Below is a small trained network, with its code and all its weights. Each question gives an input and a target symbol and asks what happens when units are switched off, that is, made to give their printed mean instead of their output.

import numpy as np


def w(rows, s, z=0):
    codes = np.array(rows[::2]) - 128.0
    scale = np.full(codes.shape[1], s)
    scale[-1] = z or s
    return codes * scale


def f(y):
    return np.maximum(y, 0)


def softmax(a):
    e = np.exp(a - a.max(-1, keepdims=True))
    return e / e.sum(-1, keepdims=True)


def log_softmax(a):
    a = a - a.max(-1, keepdims=True)
    return a - np.log(np.exp(a).sum(-1, keepdims=True))


def net(x, mask):
    ids = ['ΛΞΣαβεζημπτ'.index(c) for c in x.split()]
    T = len(ids)
    res = E[ids] + P[:T]
    u = 0
    for l in range(2):
        q, k, v = (res @ M[l].T for M in (Q, K, V))
        z = softmax(np.where(np.tri(T) > 0, q @ k.T / 2**0.5, -1e9)) @ v
        res = res + np.where(mask[u], z, O[l][:, -1]) @ O[l][:, :-1]
        u += 1
        y = f(res @ A[l][:, :-1].T + A[l][:, -1])
        res = res + np.where(mask[u : u + 16], y, B[l][:, -1]) @ B[l][:, :-1]
        u += 16
    return log_softmax(res[-1] @ U[:, :-1].T + U[:, -1])


Q, K, V, O, A, B = {}, {}, {}, {}, {}, {}
E = w([
[154,76,155],'Λ',
[221,70,101],'Ξ',
[58,183,186],'Σ',
[134,158,87],'α',
[135,72,34],'β',
[130,148,214],'ε',
[144,160,77],'ζ',
[29,181,72],'η',
[140,179,124],'μ',
[129,49,208],'π',
[83,160,6],'τ',
],0.016)
P = w([
[131,178,202],'0',
[58,103,87],'1',
[46,99,101],'2',
[25,90,116],'3',
[9,91,118],'4',
[1,88,134],'5',
],0.0076)
Q[0] = w([
[37,102,115],'L0H0',
[8,162,140],'L0H0',
],0.016)
K[0] = w([
[206,203,97],'L0H0',
[174,251,174],'L0H0',
],0.012)
V[0] = w([
[198,168,164],'L0H0',
[253,214,88],'L0H0',
],0.0065)
O[0] = w([
[226,84,91,189],'L0H0',
[239,255,118,254],'L0H0',
],0.0069,0.001)
A[0] = w([
[113,241,220,131],'L0N0',
[111,120,196,158],'L0N1',
[189,176,225,118],'L0N2',
[153,132,105,81],'L0N3',
[184,65,136,108],'L0N4',
[119,187,131,43],'L0N5',
[80,117,106,72],'L0N6',
[141,7,203,149],'L0N7',
[71,115,113,117],'L0N8',
[178,122,89,130],'L0N9',
[97,173,100,31],'L0N10',
[158,101,199,53],'L0N11',
[193,82,129,84],'L0N12',
[182,118,134,3],'L0N13',
[72,134,41,161],'L0N14',
[104,160,159,51],'L0N15',
],0.012,0.0057)
B[0] = w([
[127,71,71,192],'L0N0',
[177,103,61,176],'L0N1',
[150,164,73,162],'L0N2',
[119,103,121,133],'L0N3',
[89,220,146,154],'L0N4',
[45,158,200,139],'L0N5',
[182,157,148,164],'L0N6',
[165,219,109,208],'L0N7',
[142,87,206,191],'L0N8',
[66,147,42,154],'L0N9',
[84,192,106,153],'L0N10',
[254,155,134,142],'L0N11',
[73,171,170,141],'L0N12',
[50,104,111,131],'L0N13',
[187,128,180,254],'L0N14',
[113,106,130,139],'L0N15',
],0.0067,0.0083)
Q[1] = w([
[254,187,237],'L1H0',
[128,97,176],'L1H0',
],0.0084)
K[1] = w([
[251,168,146],'L1H0',
[161,177,2],'L1H0',
],0.0056)
V[1] = w([
[119,31,67],'L1H0',
[248,105,129],'L1H0',
],0.016)
O[1] = w([
[251,125,117,2],'L1H0',
[87,54,72,173],'L1H0',
],0.017,0.0056)
A[1] = w([
[102,133,209,167],'L1N0',
[116,226,229,64],'L1N1',
[44,1,171,186],'L1N2',
[227,50,146,17],'L1N3',
[187,148,118,255],'L1N4',
[157,158,34,209],'L1N5',
[155,76,84,48],'L1N6',
[185,171,55,210],'L1N7',
[196,172,168,37],'L1N8',
[170,233,117,228],'L1N9',
[89,101,175,146],'L1N10',
[79,27,191,145],'L1N11',
[160,179,204,205],'L1N12',
[203,91,88,20],'L1N13',
[162,88,211,95],'L1N14',
[149,220,87,199],'L1N15',
],0.0083,0.0057)
B[1] = w([
[137,134,105,180],'L1N0',
[134,92,106,188],'L1N1',
[215,176,112,247],'L1N2',
[83,164,127,134],'L1N3',
[133,106,190,160],'L1N4',
[87,84,115,183],'L1N5',
[104,167,170,138],'L1N6',
[95,81,151,165],'L1N7',
[103,132,2,136],'L1N8',
[138,88,163,187],'L1N9',
[139,144,131,177],'L1N10',
[213,176,149,187],'L1N11',
[167,157,130,178],'L1N12',
[110,159,130,135],'L1N13',
[131,104,99,133],'L1N14',
[94,108,212,183],'L1N15',
],0.0079,0.011)
U = w([
[255,6,187,251],'Λ',
[152,213,203,146],'Ξ',
[235,123,247,236],'Σ',
[111,113,126,59],'α',
[237,69,57,58],'β',
[225,213,78,9],'ε',
[108,157,89,20],'ζ',
[112,76,93,100],'η',
[97,87,150,179],'μ',
[175,65,169,128],'π',
[225,213,76,209],'τ',
],0.0067,0.0026)

Each question gives the input, a string of symbols that net reads in full, and the target symbol t.
The units are the heads (2 rows each of Q, K, V and O) and the neurons (one row each of A and B). Each row of codes is followed by its name. A weight is (code - 128) times the scale printed after its matrix; where a second scale follows, it is the last column's (O, A, B and U).
mask holds one flag per unit, layer by layer, with each layer's heads first. A switched-off unit (its flag False) gives its mean, the last column of its rows in O or B, instead of its output. The means were averaged over made-up inputs and are rounded, as every weight is.
A unit's drop is (log p(t) with every unit on - log p(t) with that unit switched off) / (log p(t) with every unit on - log p(t) with every unit switched off).
The circuit of an input: a set's keep is (log p(t) with only the set's units on - log p(t) with every unit switched off) / (log p(t) with every unit on - log p(t) with every unit switched off). Starting from the 12 units with the biggest drops (on a tie, the unit counted first), units are removed one at a time, each time the one whose removal leaves the highest keep (on an exact tie, the one counted first), for as long as the keep stays at least 0.8.
circuit, biggest first: the units of the circuit, biggest drop first
k most important neurons: the k neurons with the biggest drops, biggest first
top k neurons in layer l: the k neurons of layer l with the biggest drops, biggest first
drop when u is switched off: that unit's drop, to one decimal
input τ Λ Σ η, target Ξ: circuit, biggest first : L1H0
input β ε ε, target Λ: top 2 neurons in layer 0 : L0N1, L0N4
input Ξ Ξ Σ ε β, target Λ: circuit, biggest first : L1H0, L0N0, L0N14
input η Λ Σ μ, target Σ: circuit, biggest first : L1H0, L1N9, L0H0
input τ η τ η ζ, target Ξ: circuit, biggest first : L1H0, L0H0
input Λ τ π, target τ: 3 most important neurons : L1N2, L1N11, L0N7
input η α μ ζ, target Σ: circuit, biggest first : L1H0, L0N7, L0H0
input Ξ α π Λ, target τ: 2 most important neurons : L1N2, L1N11
input Λ Ξ τ Λ π, target τ: 3 most important neurons : L1N2, L0N7, L1N11
input Σ β Λ Σ, target Λ: top 2 neurons in layer 0 : L0N0, L0N1
input β ζ β ε Ξ ε, target Λ: 2 most important neurons : L0N1, L1N4
input η ε Ξ, target Σ: top 2 neurons in layer 0 : L0N14, L0N0
input η β τ, target Σ: drop when L1H0 is switched off : 0.4
input Ξ Σ η, target Ξ: drop when L0N13 is switched off : 0.1
input η Σ τ α Ξ ζ, target Σ: drop when L0N7 is switched off : 0.1
input β β μ Σ α, target Σ: top neuron in layer 1 : L1N4
